Below is a small trained network, with its code and all its weights. Each question gives an input and a target symbol and asks what happens when units are switched off, that is, made to give their printed mean instead of their output.

import numpy as np


def w(rows, s, z=0):
    codes = np.array(rows[::2]) - 128.0
    scale = np.full(codes.shape[1], s)
    scale[-1] = z or s
    return codes * scale


def f(y):
    return np.maximum(y, 0)


def softmax(a):
    e = np.exp(a - a.max(-1, keepdims=True))
    return e / e.sum(-1, keepdims=True)


def log_softmax(a):
    a = a - a.max(-1, keepdims=True)
    return a - np.log(np.exp(a).sum(-1, keepdims=True))


def net(x, mask):
    ids = ['ΠΩαδεζηθμσ'.index(c) for c in x.split()]
    T = len(ids)
    res = E[ids] + P[:T]
    u = 0
    for l in range(2):
        q, k, v = (res @ M[l].T for M in (Q, K, V))
        z = softmax(np.where(np.tri(T) > 0, q @ k.T / 4**0.5, -1e9)) @ v
        res = res + np.where(mask[u], z, O[l][:, -1]) @ O[l][:, :-1]
        u += 1
        y = f(res @ A[l][:, :-1].T + A[l][:, -1])
        res = res + np.where(mask[u : u + 8], y, B[l][:, -1]) @ B[l][:, :-1]
        u += 8
    return log_softmax(res[-1] @ U[:, :-1].T + U[:, -1])


Q, K, V, O, A, B = {}, {}, {}, {}, {}, {}
E = w([
[208,109,104],'Π',
[110,109,119],'Ω',
[168,105,100],'α',
[120,81,178],'δ',
[187,90,193],'ε',
[140,95,184],'ζ',
[154,115,53],'η',
[135,126,64],'θ',
[175,252,146],'μ',
[165,115,112],'σ',
],0.018)
P = w([
[37,250,79],'0',
[253,77,193],'1',
[201,98,189],'2',
[173,88,154],'3',
[157,94,129],'4',
[157,86,94],'5',
[110,81,57],'6',
[140,78,71],'7',
[164,77,79],'8',
[113,65,54],'9',
[166,67,34],'10',
[202,56,80],'11',
],0.0059)
Q[0] = w([
[128,21,90],'0.h1',
[233,15,119],'0.h1',
[165,32,227],'0.h1',
[108,170,2],'0.h1',
],0.0083)
K[0] = w([
[216,108,163],'0.h1',
[135,70,120],'0.h1',
[77,101,96],'0.h1',
[123,120,250],'0.h1',
],0.011)
V[0] = w([
[46,41,15],'0.h1',
[64,155,2],'0.h1',
[55,141,51],'0.h1',
[15,85,126],'0.h1',
],0.0063)
O[0] = w([
[158,162,108,48],'0.h1',
[98,123,73,13],'0.h1',
[111,134,49,16],'0.h1',
[2,155,145,4],'0.h1',
],0.0094,0.0033)
A[0] = w([
[132,82,77,202],'0.n1',
[2,155,114,167],'0.n2',
[12,118,41,189],'0.n3',
[172,245,111,254],'0.n4',
[197,155,116,143],'0.n5',
[76,14,201,190],'0.n6',
[130,166,189,122],'0.n7',
[207,151,178,114],'0.n8',
],0.0088,0.0063)
B[0] = w([
[254,119,151,215],'0.n1',
[135,183,166,137],'0.n2',
[174,182,79,144],'0.n3',
[137,89,48,220],'0.n4',
[74,89,123,226],'0.n5',
[158,86,68,254],'0.n6',
[78,102,111,152],'0.n7',
[63,153,63,254],'0.n8',
],0.0085,0.007)
Q[1] = w([
[8,213,154],'1.h1',
[191,94,132],'1.h1',
[55,201,160],'1.h1',
[85,120,112],'1.h1',
],0.013)
K[1] = w([
[254,95,175],'1.h1',
[92,152,36],'1.h1',
[215,113,167],'1.h1',
[166,99,119],'1.h1',
],0.01)
V[1] = w([
[100,100,61],'1.h1',
[171,188,68],'1.h1',
[92,218,64],'1.h1',
[221,12,111],'1.h1',
],0.011)
O[1] = w([
[136,174,104,204],'1.h1',
[96,197,165,250],'1.h1',
[63,168,133,235],'1.h1',
[210,101,246,151],'1.h1',
],0.011,0.018)
A[1] = w([
[46,161,180,88],'1.n1',
[144,135,71,137],'1.n2',
[151,75,153,64],'1.n3',
[148,68,154,97],'1.n4',
[140,132,81,250],'1.n5',
[152,45,58,99],'1.n6',
[106,134,167,2],'1.n7',
[86,122,3,120],'1.n8',
],0.012,0.0055)
B[1] = w([
[148,136,47,250],'1.n1',
[99,139,160,159],'1.n2',
[172,144,45,157],'1.n3',
[161,142,37,160],'1.n4',
[133,1,180,182],'1.n5',
[9,114,218,155],'1.n6',
[212,165,84,141],'1.n7',
[127,111,190,211],'1.n8',
],0.0065,0.014)
U = w([
[194,144,111,65],'Π',
[128,148,230,117],'Ω',
[111,69,108,241],'α',
[129,140,204,137],'δ',
[157,151,40,2],'ε',
[154,170,142,13],'ζ',
[78,97,196,165],'η',
[126,121,124,167],'θ',
[178,89,2,203],'μ',
[75,105,84,169],'σ',
],0.0075,0.0037)

Each question gives the input, a string of symbols that net reads in full, and the target symbol t.
The units are the heads (4 rows each of Q, K, V and O) and the neurons (one row each of A and B). Each row of codes is followed by its name. A weight is (code - 128) times the scale printed after its matrix; where a second scale follows, it is the last column's (O, A, B and U).
mask holds one flag per unit, layer by layer, with each layer's heads first. A switched-off unit (its flag False) gives its mean, the last column of its rows in O or B, instead of its output. The means were averaged over made-up inputs and are rounded, as every weight is.
A unit's drop is (log p(t) with every unit on - log p(t) with that unit switched off) / (log p(t) with every unit on - log p(t) with every unit switched off).
The circuit of an input: a set's keep is (log p(t) with only the set's units on - log p(t) with every unit switched off) / (log p(t) with every unit on - log p(t) with every unit switched off). Starting from the 12 units with the biggest drops (on a tie, the unit counted first), units are removed one at a time, each time the one whose removal leaves the highest keep (on an exact tie, the one counted first), for as long as the keep stays at least 0.8.
units of the circuit, in order: the units of the circuit, biggest drop first
unit that matters most: the unit with the biggest drop
k most important neurons: the k neurons with the biggest drops, biggest first
k most important neurons of layer l: the k neurons of layer l with the biggest drops, biggest first
input α ε ε η, target Ω: unit that matters most	0.h1
input ζ ζ Ω ζ ε Ω θ, target α: 2 most important neurons	[1.n6; 0.n1]
input α ε ε ε σ Ω, target Ω: units of the circuit, in order	[0.h1; 1.h1; 0.n4]
input ε θ η Π ε Ω, target μ: units of the circuit, in order	[1.h1; 1.n4; 1.n3]
input ε ε ζ α Π, target μ: 2 most important neurons of layer 1	[1.n4; 1.n3]
input α ε α, target Ω: units of the circuit, in order	[1.h1; 1.n1; 0.n4]
input ζ α ζ α ε ζ ε θ ζ, target α: units of the circuit, in order	[1.h1; 1.n6; 0.h1]
input θ Π ε Π δ α ζ σ Π α ζ, target ε: units of the circuit, in order	[0.h1; 1.h1; 1.n1; 0.n3]
input α ζ σ θ ε Π Π, target Ω: units of the circuit, in order	[0.h1; 1.h1; 1.n1; 0.n4]
input δ ε θ Π, target η: 3 most important neurons of layer 0	[0.n2; 0.n1; 0.n4]
input Ω ε ε Π α Ω θ α δ ε, target σ: 4 most important neurons	[0.n3; 0.n2; 1.n1; 0.n6]
input ζ η δ θ, target α: units of the circuit, in order	[1.h1; 0.n1; 1.n6]
input Ω ε ε Ω δ σ σ η, target σ: units of the circuit, in order	[0.h1; 1.h1; 0.n3; 0.n2]
input ε ε ε α Π δ, target μ: units of the circuit, in order	[1.h1; 1.n4]
input Ω Π ζ Ω, target σ: units of the circuit, in order	[0.h1; 1.h1; 0.n3]
input ζ α η ε Ω, target α: 2 most important neurons of layer 1	[1.n6; 1.n1]
input α Π ζ ζ Ω α, target Ω: 2 most important neurons of layer 0	[0.n3; 0.n8]
input η η ζ Π Ω Ω δ, target ζ: 3 most important neurons	[0.n3; 1.n1; 0.n1]
input η ε ζ ε, target ζ: 2 most important neurons	[0.n1; 0.n3]
input δ δ σ, target η: 3 most important neurons of layer 1	[1.n6; 1.n1; 1.n8]
